Below are the code and all the weights of a small trained network. Each question names an input and a class and asks about switching units off, where a switched-off unit gives its printed mean instead of its output.

import numpy as np


def w(rows, s, z=0):
    codes = np.array(rows[::2]) - 128.0
    scale = np.full(codes.shape[1], s)
    scale[-1] = z or s
    return codes * scale


def f(y):
    return np.maximum(y, 0)


def log_softmax(a):
    a = a - a.max(-1, keepdims=True)
    return a - np.log(np.exp(a).sum(-1, keepdims=True))


def net(x, mask):
    res = np.array(x, float).reshape(1, 8) / 4 @ E
    y = f(res @ A[0][:, :-1].T + A[0][:, -1])
    res = res + np.where(mask, y, B[0][:, -1]) @ B[0][:, :-1]
    return log_softmax(res[-1] @ U[:, :-1].T + U[:, -1])


A, B = {}, {}
E = w([
[217,97,109,163,193,97,131,106,177,69,169],'x0',
[84,127,69,197,170,147,229,69,50,146,127],'x1',
[163,113,185,78,37,155,58,144,178,98,119],'x2',
[170,209,142,171,103,126,101,79,204,160,132],'x3',
[147,25,40,1,150,139,145,189,203,186,212],'x4',
[116,74,139,42,65,154,73,109,126,112,121],'x5',
[55,94,143,63,74,106,90,185,59,118,137],'x6',
[119,209,87,159,196,63,41,198,206,195,182],'x7',
],0.0055)
A[0] = w([
[30,165,164,91,83,161,44,209,147,218,112,103],'neuron 1',
[83,118,167,137,169,68,93,203,65,70,117,254],'neuron 2',
[76,89,193,72,64,189,92,160,43,63,53,179],'neuron 3',
[106,37,194,109,60,211,151,91,11,35,68,154],'neuron 4',
[136,163,186,123,151,183,80,93,153,139,48,120],'neuron 5',
[58,52,181,66,44,228,176,95,42,111,31,112],'neuron 6',
[173,2,49,8,165,145,105,168,215,108,222,197],'neuron 7',
[182,218,221,214,153,85,36,108,198,55,66,148],'neuron 8',
[56,166,83,126,140,108,84,195,168,239,147,48],'neuron 9',
],0.0049,0.0031)
B[0] = w([
[79,26,105,167,196,139,196,232,75,223,42,196],'neuron 1',
[71,73,37,64,87,40,135,221,121,222,188,199],'neuron 2',
[128,56,196,200,206,172,174,218,134,165,36,238],'neuron 3',
[169,53,223,242,235,222,133,217,172,136,21,245],'neuron 4',
[161,169,148,96,97,71,51,211,172,202,144,172],'neuron 5',
[255,136,223,234,157,198,48,206,206,75,29,241],'neuron 6',
[218,209,123,64,29,34,29,234,240,170,192,255],'neuron 7',
[230,217,206,117,57,133,23,139,224,79,185,249],'neuron 8',
[79,57,178,189,204,170,188,221,93,192,31,172],'neuron 9',
],0.0051,0.007)
U = w([
[13,9,28,97,227,62,237,202,32,201,99,171],'0',
[24,204,21,211,194,99,243,10,9,68,142,2],'1',
[234,100,226,233,212,223,111,161,203,82,19,179],'2',
[195,206,127,16,11,3,5,176,238,118,246,71],'3',
],0.0045,0.0031)

Each question gives the input, the list of numbers given to net, and the class t.
The units are the neurons (one row each of A and B). Each row of codes is followed by its name. A weight is (code - 128) times the scale printed after its matrix; where a second scale follows, it is the last column's (A, B and U).
mask holds one flag per neuron, in row order. A switched-off neuron (its flag False) gives its mean, the last column of its row in B, instead of its output. The means were averaged over made-up inputs and are rounded, as every weight is.
A unit's drop is (log p(t) with every unit on - log p(t) with that unit switched off) / (log p(t) with every unit on - log p(t) with every unit switched off).
The circuit of an input: a set's keep is (log p(t) with only the set's units on - log p(t) with every unit switched off) / (log p(t) with every unit on - log p(t) with every unit switched off). Starting from all 9 units, units are removed one at a time, each time the one whose removal leaves the highest keep (on an exact tie, the one counted first), for as long as the keep stays at least 0.8.
circuit, biggest first: the units of the circuit, biggest drop first
unit that matters most: the unit with the biggest drop
k most important neurons: the k neurons with the biggest drops, biggest first
drop when u is switched off: that unit's drop, to one decimal
input [1,5,-6,-8,5,7,7,-5], class 2: circuit, biggest first -> (neuron 6)
input [1,2,7,5,0,1,-8,-4], class 3: circuit, biggest first -> (neuron 3; neuron 6)
input [-6,0,2,1,-2,-2,-8,-1], class 3: 2 most important neurons -> (neuron 4; neuron 3)
input [-5,-3,-6,6,8,8,4,8], class 0: 3 most important neurons -> (neuron 1; neuron 9; neuron 8)
input [0,-3,-8,8,1,-8,4,-2], class 0: circuit, biggest first -> (neuron 6; neuron 7)
input [6,7,7,0,-6,6,3,6], class 3: circuit, biggest first -> (neuron 4; neuron 6)
input [1,-7,4,4,5,8,7,-3], class 2: 2 most important neurons -> (neuron 3; neuron 1)
input [2,-5,-3,-3,-2,2,1,6], class 3: 2 most important neurons -> (neuron 4; neuron 3)
input [-8,0,-2,-4,6,3,-6,7], class 0: circuit, biggest first -> (neuron 8; neuron 6)
input [-5,-5,0,8,4,-6,5,-1], class 0: circuit, biggest first -> (neuron 1; neuron 8; neuron 6)
input [-5,-7,0,-5,4,-6,-8,6], class 3: 4 most important neurons -> (neuron 7; neuron 4; neuron 3; neuron 6)
input [-7,-5,7,5,-4,3,5,6], class 2: 2 most important neurons -> (neuron 1; neuron 7)
input [-7,3,-5,5,6,5,-6,8], class 0: 3 most important neurons -> (neuron 9; neuron 8; neuron 6)
input [-1,-3,-3,-4,-4,3,-3,6], class 3: 2 most important neurons -> (neuron 4; neuron 3)
input [8,-3,2,-6,6,-8,5,-1], class 3: circuit, biggest first -> (neuron 7)
input [6,-5,-2,8,-7,-1,-6,-5], class 3: 2 most important neurons -> (neuron 8; neuron 4)
input [3,0,7,-3,-3,2,8,6], class 0: drop when neuron 1 is switched off -> 0.4
input [4,8,-5,1,1,4,0,-2], class 1: drop when neuron 3 is switched off -> 0.2
input [-6,-4,-8,7,1,5,2,7], class 0: drop when neuron 1 is switched off -> 0.1
input [-3,-8,3,2,0,-6,6,0], class 0: unit that matters most -> neuron 1
